Below are the code and all the weights of a small trained network. Each question names an input and a class and asks about switching units off, where a switched-off unit gives its printed mean instead of its output.

import numpy as np


def w(rows, s, z=0):
    codes = np.array(rows[::2]) - 128.0
    scale = np.full(codes.shape[1], s)
    scale[-1] = z or s
    return codes * scale


def norm(h):
    return h / np.sqrt((h * h).mean(-1, keepdims=True) + 1e-5)


def f(y):
    return y / 2 * (1 + np.tanh(0.7978845608 * (y + 0.044715 * y**3)))


def log_softmax(a):
    a = a - a.max(-1, keepdims=True)
    return a - np.log(np.exp(a).sum(-1, keepdims=True))


def net(x, mask):
    res = np.array(x, float).reshape(1, 5) / 4 @ E
    u = 0
    for l in range(4):
        y = f(norm(res) @ A[l][:, :-1].T + A[l][:, -1])
        res = res + np.where(mask[u : u + 5], y, B[l][:, -1]) @ B[l][:, :-1]
        u += 5
    return log_softmax(norm(res)[-1] @ U[:, :-1].T + U[:, -1])


A, B = {}, {}
E = w([
[85,182,148,254],'x0',
[154,41,190,200],'x1',
[155,147,180,139],'x2',
[77,84,31,88],'x3',
[127,127,126,126],'x4',
],0.0074)
A[0] = w([
[122,43,114,167,49],'L0N0',
[189,2,93,28,164],'L0N1',
[148,66,173,149,8],'L0N2',
[130,115,201,177,147],'L0N3',
[190,243,93,116,106],'L0N4',
],0.0096,0.0017)
B[0] = w([
[237,35,106,143,157],'L0N0',
[41,179,237,155,254],'L0N1',
[250,108,87,102,152],'L0N2',
[46,167,138,2,185],'L0N3',
[108,80,118,17,176],'L0N4',
],0.0072,0.0065)
A[1] = w([
[97,124,166,1,164],'L1N0',
[12,50,179,144,202],'L1N1',
[172,247,81,34,125],'L1N2',
[109,64,178,16,226],'L1N3',
[219,96,97,80,252],'L1N4',
],0.0087,0.0016)
B[1] = w([
[112,214,182,145,254],'L1N0',
[119,161,105,157,223],'L1N1',
[108,3,68,86,198],'L1N2',
[127,132,150,197,250],'L1N3',
[55,161,116,138,146],'L1N4',
],0.011,0.0066)
A[2] = w([
[149,68,123,186,85],'L2N0',
[217,255,25,36,3],'L2N1',
[177,35,249,239,108],'L2N2',
[127,2,141,159,149],'L2N3',
[106,17,85,145,29],'L2N4',
],0.0071,0.0019)
B[2] = w([
[107,177,143,81,132],'L2N0',
[86,140,140,12,112],'L2N1',
[17,84,75,60,254],'L2N2',
[94,174,126,62,142],'L2N3',
[62,162,76,130,134],'L2N4',
],0.011,0.0045)
A[3] = w([
[35,71,78,231,251],'L3N0',
[112,95,249,175,200],'L3N1',
[121,92,211,117,151],'L3N2',
[105,171,123,179,196],'L3N3',
[80,114,1,195,102],'L3N4',
],0.0095,0.0029)
B[3] = w([
[184,183,165,41,254],'L3N0',
[187,174,68,110,231],'L3N1',
[141,118,2,179,176],'L3N2',
[208,182,203,181,184],'L3N3',
[111,186,178,253,191],'L3N4',
],0.0072,0.0086)
U = w([
[39,73,88,68,166],'0',
[77,182,252,199,99],'1',
[85,178,171,153,141],'2',
[104,180,119,158,146],'3',
[99,153,152,173,168],'4',
[161,96,93,183,45],'5',
[207,8,34,225,1],'6',
],0.011,0.0087)

Each question gives the input, the list of numbers given to net, and the class t.
The units are the neurons (one row each of A and B). Each row of codes is followed by its name. A weight is (code - 128) times the scale printed after its matrix; where a second scale follows, it is the last column's (A, B and U).
mask holds one flag per neuron, layer by layer. A switched-off neuron (its flag False) gives its mean, the last column of its row in B, instead of its output. The means were averaged over made-up inputs and are rounded, as every weight is.
A unit's drop is (log p(t) with every unit on - log p(t) with that unit switched off) / (log p(t) with every unit on - log p(t) with every unit switched off).
The circuit of an input: a set's keep is (log p(t) with only the set's units on - log p(t) with every unit switched off) / (log p(t) with every unit on - log p(t) with every unit switched off). Starting from the 12 units with the biggest drops (on a tie, the unit counted first), units are removed one at a time, each time the one whose removal leaves the highest keep (on an exact tie, the one counted first), for as long as the keep stays at least 0.8.
circuit, biggest first: the units of the circuit, biggest drop first
unit that matters most: the unit with the biggest drop
top k neurons: the k neurons with the biggest drops, biggest first
k most important neurons of layer l: the k neurons of layer l with the biggest drops, biggest first
input [8,-8,7,-1,-4], class 0: top 2 neurons : (L1N3 L0N4)
input [-6,5,-3,2,-8], class 2: unit that matters most : L0N1
input [3,4,1,3,0], class 0: circuit, biggest first : (L0N0 L2N2)
input [-3,4,-3,-8,6], class 3: 3 most important neurons of layer 0 : (L0N3 L0N2 L0N1)
input [-6,-5,-5,-4,4], class 1: top 3 neurons : (L1N0 L0N1 L2N2)
input [-8,6,-6,-1,2], class 1: 2 most important neurons of layer 1 : (L1N2 L1N1)
input [2,-8,6,-5,1], class 0: circuit, biggest first : (L1N2 L0N1)
input [-2,4,7,-8,-3], class 3: 2 most important neurons of layer 3 : (L3N1 L3N2)
input [-3,6,-5,-2,-6], class 0: top 3 neurons : (L2N2 L0N0 L0N2)
input [4,6,-5,0,-4], class 0: top 3 neurons : (L0N0 L2N2 L1N0)
input [-7,7,3,-1,-5], class 0: 3 most important neurons of layer 3 : (L3N4 L3N3 L3N2)
input [0,4,7,-8,-6], class 3: top 2 neurons : (L1N2 L3N1)
input [0,3,-3,-4,3], class 3: 4 most important neurons of layer 1 : (L1N4 L1N0 L1N1 L1N2)
input [-3,8,3,-3,-4], class 0: circuit, biggest first : (L2N2)
input [-5,7,-4,8,-4], class 3: 3 most important neurons of layer 1 : (L1N1 L1N2 L1N3)
input [7,7,-1,-5,0], class 0: top 4 neurons : (L1N0 L2N2 L0N1 L1N3)
input [-2,2,-1,-8,5], class 3: 3 most important neurons of layer 1 : (L1N0 L1N2 L1N4)
input [2,1,6,-7,0], class 3: top 2 neurons : (L3N1 L0N1)
input [-4,6,-8,4,1], class 4: 3 most important neurons of layer 1 : (L1N1 L1N2 L1N3)
input [3,-8,3,3,0], class 0: circuit, biggest first : (L1N2)
input [-7,5,-7,3,5], class 1: top 3 neurons : (L0N1 L1N1 L1N2)
input [4,3,-1,-8,-3], class 3: top 4 neurons : (L1N2 L0N1 L3N1 L1N0)
